Below are the code and all the weights of a small trained network. Each question names an input and a class and asks about switching units off, where a switched-off unit gives its printed mean instead of its output.

import numpy as np


def w(rows, s, z=0):
    codes = np.array(rows[::2]) - 128.0
    scale = np.full(codes.shape[1], s)
    scale[-1] = z or s
    return codes * scale


def f(y):
    return y / 2 * (1 + np.tanh(0.7978845608 * (y + 0.044715 * y**3)))


def log_softmax(a):
    a = a - a.max(-1, keepdims=True)
    return a - np.log(np.exp(a).sum(-1, keepdims=True))


def net(x, mask):
    res = np.array(x, float).reshape(1, 4) / 4 @ E
    y = f(res @ A[0][:, :-1].T + A[0][:, -1])
    res = res + np.where(mask, y, B[0][:, -1]) @ B[0][:, :-1]
    return log_softmax(res[-1] @ U[:, :-1].T + U[:, -1])


A, B = {}, {}
E = w([
[50,144,56,94,170],'x0',
[166,171,171,92,181],'x1',
[74,2,106,83,131],'x2',
[179,174,16,75,106],'x3',
],0.0082)
A[0] = w([
[39,106,99,41,181,254],'N1',
[148,250,167,115,150,173],'N2',
[80,30,17,110,124,138],'N3',
[180,157,175,170,117,88],'N4',
[11,153,22,166,108,154],'N5',
[168,41,75,76,122,166],'N6',
[11,48,227,174,126,108],'N7',
],0.014,0.0045)
B[0] = w([
[49,137,91,166,118,229],'N1',
[179,209,131,98,135,225],'N2',
[139,61,64,189,90,237],'N3',
[150,62,136,77,123,184],'N4',
[55,136,65,127,127,212],'N5',
[102,167,67,105,125,191],'N6',
[120,148,252,188,166,247],'N7',
],0.024,0.013)
U = w([
[247,153,92,120,124,42],'0',
[129,61,177,160,145,253],'1',
[191,103,130,85,126,7],'2',
[95,160,129,117,174,121],'3',
[109,96,65,143,106,193],'4',
],0.015,0.002)

Each question gives the input, the list of numbers given to net, and the class t.
The units are the neurons (one row each of A and B). Each row of codes is followed by its name. A weight is (code - 128) times the scale printed after its matrix; where a second scale follows, it is the last column's (A, B and U).
mask holds one flag per neuron, in row order. A switched-off neuron (its flag False) gives its mean, the last column of its row in B, instead of its output. The means were averaged over made-up inputs and are rounded, as every weight is.
A unit's drop is (log p(t) with every unit on - log p(t) with that unit switched off) / (log p(t) with every unit on - log p(t) with every unit switched off).
The circuit of an input: a set's keep is (log p(t) with only the set's units on - log p(t) with every unit switched off) / (log p(t) with every unit on - log p(t) with every unit switched off). Starting from all 7 units, units are removed one at a time, each time the one whose removal leaves the highest keep (on an exact tie, the one counted first), for as long as the keep stays at least 0.8.
units of the circuit, in order: the units of the circuit, biggest drop first
most important unit: the unit with the biggest drop
top k neurons: the k neurons with the biggest drops, biggest first
drop of u: that unit's drop, to one decimal
input [6,-5,4,-7], class 1: most important unit -> N7
input [0,-8,-7,1], class 0: top 2 neurons -> [N1 N7]
input [-6,-1,0,2], class 2: top 2 neurons -> [N7 N1]
input [2,-1,-4,-4], class 1: top 2 neurons -> [N6 N5]
input [4,-1,-7,-8], class 1: top 2 neurons -> [N7 N6]
input [-8,-6,-1,8], class 0: top 2 neurons -> [N1 N5]
input [-3,3,5,-2], class 1: top 2 neurons -> [N2 N5]
input [-8,-3,-3,1], class 2: top 2 neurons -> [N4 N7]
input [-5,1,1,5], class 0: top 3 neurons -> [N1 N5 N7]
input [7,5,4,-5], class 1: top 3 neurons -> [N7 N2 N6]
input [-2,-5,-2,-1], class 1: top 2 neurons -> [N2 N6]
input [-2,7,-4,-5], class 0: drop of N2 -> 0.2
input [-5,2,-7,-1], class 0: drop of N2 -> 0.2
input [0,-4,4,-4], class 1: units of the circuit, in order -> [N7]
input [2,6,6,-5], class 1: drop of N7 -> 0.4
